Here is a tiny trained network, its code and every weight. The questions are about switching its units off for an input and a class, where a switched-off unit gives its printed mean instead of its output.

import numpy as np


def w(rows, s, z=0):
    codes = np.array(rows[::2]) - 128.0
    scale = np.full(codes.shape[1], s)
    scale[-1] = z or s
    return codes * scale


def f(y):
    return np.maximum(y, 0)


def log_softmax(a):
    a = a - a.max(-1, keepdims=True)
    return a - np.log(np.exp(a).sum(-1, keepdims=True))


def net(x, mask):
    res = np.array(x, float).reshape(1, 5) / 4 @ E
    y = f(res @ A[0][:, :-1].T + A[0][:, -1])
    res = res + np.where(mask, y, B[0][:, -1]) @ B[0][:, :-1]
    return log_softmax(res[-1] @ U[:, :-1].T + U[:, -1])


A, B = {}, {}
E = w([
[11,151,140,103],'x0',
[95,101,25,185],'x1',
[109,41,96,44],'x2',
[149,200,52,70],'x3',
[128,130,127,130],'x4',
],0.011)
A[0] = w([
[118,84,45,158,86],'N0',
[144,186,114,94,59],'N1',
[70,106,177,173,122],'N2',
[141,91,161,48,123],'N3',
[112,194,109,79,89],'N4',
[90,130,59,164,58],'N5',
[129,144,75,125,161],'N6',
[112,113,69,207,122],'N7',
[142,158,68,109,52],'N8',
[3,153,138,110,244],'N9',
[197,83,99,129,169],'N10',
[134,50,147,53,126],'N11',
[159,144,136,127,84],'N12',
[137,60,168,152,27],'N13',
[128,199,85,73,72],'N14',
[70,146,141,113,4],'N15',
[158,172,130,62,157],'N16',
[146,157,207,69,151],'N17',
[155,182,91,124,74],'N18',
[110,187,153,196,50],'N19',
[53,162,149,96,114],'N20',
[147,182,133,203,150],'N21',
[139,200,195,138,82],'N22',
[112,51,86,111,110],'N23',
[135,218,180,181,44],'N24',
[121,66,178,156,44],'N25',
[188,122,135,120,149],'N26',
[141,139,89,55,53],'N27',
],0.013,0.003)
B[0] = w([
[88,164,205,124,213],'N0',
[101,97,123,175,173],'N1',
[152,83,109,183,198],'N2',
[26,201,114,82,196],'N3',
[146,105,114,165,186],'N4',
[104,152,186,118,195],'N5',
[148,122,168,167,177],'N6',
[95,227,223,114,217],'N7',
[107,109,129,163,176],'N8',
[218,104,151,89,244],'N9',
[207,122,159,69,208],'N10',
[107,165,55,117,216],'N11',
[131,126,138,110,151],'N12',
[123,73,83,166,188],'N13',
[129,110,127,191,198],'N14',
[193,105,134,108,163],'N15',
[116,104,168,185,190],'N16',
[78,178,215,190,215],'N17',
[135,102,102,166,177],'N18',
[123,113,81,82,199],'N19',
[254,111,137,107,195],'N20',
[108,111,55,52,215],'N21',
[65,159,118,97,204],'N22',
[98,160,97,82,206],'N23',
[84,119,63,79,218],'N24',
[110,105,98,218,193],'N25',
[224,131,167,108,180],'N26',
[105,105,73,179,179],'N27',
],0.0083,0.011)
U = w([
[48,224,233,114,86],'0',
[63,164,10,24,108],'1',
[254,115,161,67,116],'2',
[99,68,90,251,78],'3',
[113,147,134,115,254],'4',
],0.0091,0.0083)

Each question gives the input, the list of numbers given to net, and the class t.
The units are the neurons (one row each of A and B). Each row of codes is followed by its name. A weight is (code - 128) times the scale printed after its matrix; where a second scale follows, it is the last column's (A, B and U).
mask holds one flag per neuron, in row order. A switched-off neuron (its flag False) gives its mean, the last column of its row in B, instead of its output. The means were averaged over made-up inputs and are rounded, as every weight is.
A unit's drop is (log p(t) with every unit on - log p(t) with that unit switched off) / (log p(t) with every unit on - log p(t) with every unit switched off).
The circuit of an input: a set's keep is (log p(t) with only the set's units on - log p(t) with every unit switched off) / (log p(t) with every unit on - log p(t) with every unit switched off). Starting from the 12 units with the biggest drops (on a tie, the unit counted first), units are removed one at a time, each time the one whose removal leaves the highest keep (on an exact tie, the one counted first), for as long as the keep stays at least 0.8.
circuit, biggest first: the units of the circuit, biggest drop first
unit that matters most: the unit with the biggest drop
k most important neurons: the k neurons with the biggest drops, biggest first
drop of u: that unit's drop, to one decimal
input [-7,-6,4,-3,8], class 4: unit that matters most	N3
input [-1,4,7,-7,0], class 1: 3 most important neurons	N23; N11; N17
input [1,-4,-8,-7,-8], class 1: circuit, biggest first	N24; N21
input [-4,3,-5,-1,-2], class 1: circuit, biggest first	N21; N17
input [8,7,-7,-7,4], class 2: 2 most important neurons	N9; N20
input [-4,-5,-1,-7,-6], class 3: 3 most important neurons	N25; N13; N7
input [6,5,3,1,0], class 2: circuit, biggest first	N9; N20
input [-2,-6,5,-5,-6], class 0: 2 most important neurons	N17; N3
input [5,3,-5,-8,-6], class 3: 2 most important neurons	N2; N25
input [0,8,4,-8,-4], class 0: 4 most important neurons	N7; N0; N23; N5
input [8,6,-7,6,8], class 2: circuit, biggest first	N9; N20
input [7,-4,-1,1,-4], class 2: circuit, biggest first	N20; N9
input [-8,2,-4,-7,-7], class 2: 2 most important neurons	N10; N26
input [-3,-4,5,-8,8], class 3: circuit, biggest first	N25
input [-4,3,-1,2,0], class 2: 2 most important neurons	N17; N3
input [-8,2,-5,-8,-2], class 2: 2 most important neurons	N10; N26
input [-5,-4,-7,-2,3], class 1: 2 most important neurons	N24; N21
input [7,-5,-8,6,-1], class 1: 2 most important neurons	N24; N22
input [5,1,-1,6,1], class 3: 2 most important neurons	N14; N10
input [-6,5,-1,5,-1], class 2: circuit, biggest first	N10
input [-4,0,-5,-5,-1], class 1: 2 most important neurons	N21; N24
input [4,7,7,-4,-2], class 0: 2 most important neurons	N0; N7
input [5,8,-6,-7,-2], class 0: 2 most important neurons	N7; N5
input [-4,0,-8,7,-2], class 1: drop of N24	0.4
input [1,8,4,8,5], class 0: drop of N0	0.3
input [0,8,5,3,6], class 0: drop of N25	0.0
input [8,-1,4,-7,-8], class 2: circuit, biggest first	N9
input [6,-5,-4,8,2], class 3: drop of N1	0.1
